Below is a small trained network, with its code and all its weights. Each question gives an input and a class and asks what happens when units are switched off, that is, made to give their printed mean instead of their output.

import numpy as np


def w(rows, s, z=0):
    codes = np.array(rows[::2]) - 128.0
    scale = np.full(codes.shape[1], s)
    scale[-1] = z or s
    return codes * scale


def f(y):
    return np.maximum(y, 0)


def log_softmax(a):
    a = a - a.max(-1, keepdims=True)
    return a - np.log(np.exp(a).sum(-1, keepdims=True))


def net(x, mask):
    res = np.array(x, float).reshape(1, 6) / 4 @ E
    y = f(res @ A[0][:, :-1].T + A[0][:, -1])
    res = res + np.where(mask, y, B[0][:, -1]) @ B[0][:, :-1]
    return log_softmax(res[-1] @ U[:, :-1].T + U[:, -1])


A, B = {}, {}
E = w([
[138,156,192,82,161,99,151,58,167,101],'x0',
[166,151,111,101,134,164,132,74,152,213],'x1',
[119,190,59,80,105,102,90,69,81,75],'x2',
[155,101,136,11,164,63,133,174,136,165],'x3',
[124,136,135,137,159,142,65,137,152,140],'x4',
[124,202,87,129,106,124,215,189,88,123],'x5',
],0.013)
A[0] = w([
[206,116,109,96,119,175,176,102,181,229,229],'neuron 1',
[147,197,126,57,169,100,126,60,142,123,129],'neuron 2',
[116,99,123,191,134,196,83,61,146,156,155],'neuron 3',
[150,129,114,142,106,118,115,124,84,101,102],'neuron 4',
[183,90,81,35,147,92,142,181,126,191,223],'neuron 5',
[121,183,134,129,149,117,171,95,110,83,151],'neuron 6',
[103,139,126,161,156,143,144,180,150,150,106],'neuron 7',
[114,65,95,212,104,170,143,194,129,141,230],'neuron 8',
[135,115,150,174,120,121,187,161,143,128,97],'neuron 9',
[135,98,147,111,210,125,33,139,153,182,137],'neuron 10',
[165,110,139,117,125,135,145,110,117,197,156],'neuron 11',
[117,201,85,142,66,151,131,104,92,93,196],'neuron 12',
[95,171,150,110,155,155,108,119,125,114,32],'neuron 13',
[156,155,143,21,167,112,167,181,98,113,47],'neuron 14',
[140,132,118,208,82,182,112,212,140,151,154],'neuron 15',
[131,117,121,188,158,171,76,51,148,148,136],'neuron 16',
[134,90,71,67,104,145,69,108,116,91,49],'neuron 17',
[130,123,116,103,189,126,40,134,140,172,254],'neuron 18',
[128,90,78,139,109,152,162,77,107,113,60],'neuron 19',
[160,147,168,111,136,182,138,76,122,150,73],'neuron 20',
[129,143,124,181,106,147,146,176,114,123,112],'neuron 21',
[155,90,168,96,126,83,145,133,97,181,113],'neuron 22',
[112,180,48,153,9,145,140,84,64,84,169],'neuron 23',
[95,109,104,190,129,188,136,178,121,152,184],'neuron 24',
[148,132,146,144,140,163,125,81,167,176,177],'neuron 25',
],0.012,0.0025)
B[0] = w([
[222,117,166,66,84,194,118,97,59,39,215],'neuron 1',
[164,10,100,110,235,187,105,63,254,216,216],'neuron 2',
[163,49,115,151,140,173,92,85,255,164,219],'neuron 3',
[112,123,103,136,142,91,147,137,160,135,155],'neuron 4',
[156,136,218,39,168,81,60,100,98,157,216],'neuron 5',
[168,103,104,108,143,111,167,17,184,126,187],'neuron 6',
[113,131,108,150,186,142,112,133,88,115,163],'neuron 7',
[128,166,116,153,249,174,115,111,142,191,208],'neuron 8',
[122,165,142,174,138,101,98,181,92,101,168],'neuron 9',
[195,115,92,111,99,80,205,73,98,79,206],'neuron 10',
[168,125,146,87,101,183,140,95,116,77,170],'neuron 11',
[150,110,66,136,128,98,198,87,129,90,219],'neuron 12',
[131,126,130,99,154,136,133,88,131,106,152],'neuron 13',
[127,90,196,100,67,161,71,85,199,178,193],'neuron 14',
[65,153,68,217,177,89,131,150,131,206,204],'neuron 15',
[129,54,127,136,108,193,126,58,231,184,216],'neuron 16',
[123,159,118,158,139,57,179,133,92,107,172],'neuron 17',
[160,131,118,91,148,123,178,73,77,80,195],'neuron 18',
[141,144,86,142,119,157,172,174,109,142,162],'neuron 19',
[165,171,157,121,84,180,108,138,121,98,178],'neuron 20',
[89,161,112,146,150,79,123,180,97,196,175],'neuron 21',
[110,134,164,102,73,147,79,140,129,122,173],'neuron 22',
[66,81,19,200,93,103,222,137,106,58,250],'neuron 23',
[102,154,93,224,198,95,128,164,111,153,193],'neuron 24',
[182,90,149,153,108,183,126,105,105,112,193],'neuron 25',
],0.0089,0.019)
U = w([
[58,164,168,168,120,108,142,205,149,48,30],'0',
[197,65,156,66,160,152,102,62,163,123,194],'1',
[97,90,44,191,176,102,183,126,138,112,91],'2',
[142,137,79,112,91,74,195,139,7,11,178],'3',
[73,120,167,71,88,91,53,203,134,161,115],'4',
[122,199,124,168,254,104,91,216,68,181,185],'5',
[165,120,137,179,101,213,120,166,115,112,2],'6',
],0.0097,0.0032)

Each question gives the input, the list of numbers given to net, and the class t.
The units are the neurons (one row each of A and B). Each row of codes is followed by its name. A weight is (code - 128) times the scale printed after its matrix; where a second scale follows, it is the last column's (A, B and U).
mask holds one flag per neuron, in row order. A switched-off neuron (its flag False) gives its mean, the last column of its row in B, instead of its output. The means were averaged over made-up inputs and are rounded, as every weight is.
A unit's drop is (log p(t) with every unit on - log p(t) with that unit switched off) / (log p(t) with every unit on - log p(t) with every unit switched off).
The circuit of an input: a set's keep is (log p(t) with only the set's units on - log p(t) with every unit switched off) / (log p(t) with every unit on - log p(t) with every unit switched off). Starting from the 12 units with the biggest drops (on a tie, the unit counted first), units are removed one at a time, each time the one whose removal leaves the highest keep (on an exact tie, the one counted first), for as long as the keep stays at least 0.8.
circuit, biggest first: the units of the circuit, biggest drop first
most important unit: the unit with the biggest drop
top k neurons: the k neurons with the biggest drops, biggest first
drop of u: that unit's drop, to one decimal
input [-6,-5,4,8,-6,6], class 4: most important unit -> neuron 14
input [-1,-6,7,1,5,8], class 3: top 2 neurons -> [neuron 3; neuron 16]
input [-1,-5,2,2,4,-7], class 3: circuit, biggest first -> [neuron 2; neuron 10]
input [-6,4,-7,-5,3,-5], class 2: top 3 neurons -> [neuron 15; neuron 24; neuron 3]
input [5,-1,-6,-5,8,1], class 2: top 2 neurons -> [neuron 5; neuron 1]
input [-5,2,-6,-8,-6,5], class 5: circuit, biggest first -> [neuron 8; neuron 21]
input [6,-2,2,-8,-4,7], class 3: top 2 neurons -> [neuron 3; neuron 16]
input [5,-1,3,-7,-7,-5], class 2: top 3 neurons -> [neuron 23; neuron 5; neuron 1]
input [-1,-1,-8,-6,-3,-8], class 2: top 2 neurons -> [neuron 15; neuron 24]
input [3,7,0,-2,-8,6], class 3: top 2 neurons -> [neuron 23; neuron 3]
input [-3,8,1,0,-8,3], class 3: drop of neuron 13 -> 0.0
input [-4,-3,-2,1,-4,-8], class 2: drop of neuron 1 -> 1.6
input [-4,-1,6,4,4,6], class 3: drop of neuron 8 -> 0.3
input [3,4,2,-7,-4,1], class 2: circuit, biggest first -> [neuron 23]
input [4,-7,-3,-2,-6,-1], class 0: drop of neuron 2 -> 0.2
